Below is a small trained network, with its code and all its weights. Each question gives an input and a class and asks what happens when units are switched off, that is, made to give their printed mean instead of their output.

import numpy as np


def w(rows, s, z=0):
    codes = np.array(rows[::2]) - 128.0
    scale = np.full(codes.shape[1], s)
    scale[-1] = z or s
    return codes * scale


def norm(h):
    return h / np.sqrt((h * h).mean(-1, keepdims=True) + 1e-5)


def f(y):
    return np.maximum(y, 0)


def log_softmax(a):
    a = a - a.max(-1, keepdims=True)
    return a - np.log(np.exp(a).sum(-1, keepdims=True))


def net(x, mask):
    res = np.array(x, float).reshape(1, 3) / 4 @ E
    u = 0
    for l in range(2):
        y = f(norm(res) @ A[l][:, :-1].T + A[l][:, -1])
        res = res + np.where(mask[u : u + 3], y, B[l][:, -1]) @ B[l][:, :-1]
        u += 3
    return log_softmax(norm(res)[-1] @ U[:, :-1].T + U[:, -1])


A, B = {}, {}
E = w([
[153,112,106,21,174],'x0',
[57,252,184,140,183],'x1',
[128,129,126,128,127],'x2',
],0.0029)
A[0] = w([
[132,115,145,242,70,29],'0.n1',
[98,100,188,247,101,8],'0.n2',
[138,195,60,209,71,39],'0.n3',
],0.013,0.0018)
B[0] = w([
[24,254,213,146,206,252],'0.n1',
[19,161,244,155,209,254],'0.n2',
[69,75,172,101,181,214],'0.n3',
],0.0076,0.008)
A[1] = w([
[96,100,136,30,151,8],'1.n1',
[42,201,187,217,133,209],'1.n2',
[129,20,125,247,31,177],'1.n3',
],0.013,0.0013)
B[1] = w([
[40,166,208,183,162,173],'1.n1',
[237,75,28,100,54,249],'1.n2',
[255,133,6,92,67,138],'1.n3',
],0.0096,0.018)
U = w([
[2,152,238,172,182,254],'0',
[234,98,15,102,58,2],'1',
],0.0067,0.00091)

Each question gives the input, the list of numbers given to net, and the class t.
The units are the neurons (one row each of A and B). Each row of codes is followed by its name. A weight is (code - 128) times the scale printed after its matrix; where a second scale follows, it is the last column's (A, B and U).
mask holds one flag per neuron, layer by layer. A switched-off neuron (its flag False) gives its mean, the last column of its row in B, instead of its output. The means were averaged over made-up inputs and are rounded, as every weight is.
A unit's drop is (log p(t) with every unit on - log p(t) with that unit switched off) / (log p(t) with every unit on - log p(t) with every unit switched off).
The circuit of an input: a set's keep is (log p(t) with only the set's units on - log p(t) with every unit switched off) / (log p(t) with every unit on - log p(t) with every unit switched off). Starting from all 6 units, units are removed one at a time, each time the one whose removal leaves the highest keep (on an exact tie, the one counted first), for as long as the keep stays at least 0.8.
units of the circuit, in order: the units of the circuit, biggest drop first
most important unit: the unit with the biggest drop
k most important neurons: the k neurons with the biggest drops, biggest first
k most important neurons of layer l: the k neurons of layer l with the biggest drops, biggest first
drop when u is switched off: that unit's drop, to one decimal
input [-4,-4,-3], class 0: units of the circuit, in order -> 0.n2
input [2,-2,3], class 0: units of the circuit, in order -> 0.n1, 1.n2, 0.n2
input [8,-2,-6], class 0: units of the circuit, in order -> 1.n2, 0.n1
input [4,-2,6], class 0: units of the circuit, in order -> 0.n1, 0.n2, 1.n2
input [6,-4,0], class 0: units of the circuit, in order -> 0.n1, 1.n2
input [-6,-6,-4], class 0: 2 most important neurons of layer 0 -> 0.n2, 0.n1
input [7,-7,2], class 0: 2 most important neurons -> 1.n2, 1.n1
input [8,-8,-2], class 0: 2 most important neurons of layer 1 -> 1.n2, 1.n1
input [8,-1,-8], class 0: 2 most important neurons -> 0.n1, 1.n2
input [-8,-7,8], class 0: 3 most important neurons -> 0.n2, 0.n1, 0.n3
input [3,8,3], class 1: drop when 1.n3 is switched off -> 0.0
input [7,8,4], class 1: drop when 1.n3 is switched off -> -0.2
input [0,1,7], class 1: drop when 0.n2 is switched off -> -0.2
input [4,6,8], class 1: most important unit -> 0.n3
input [8,-5,-7], class 0: drop when 1.n2 is switched off -> 1.8
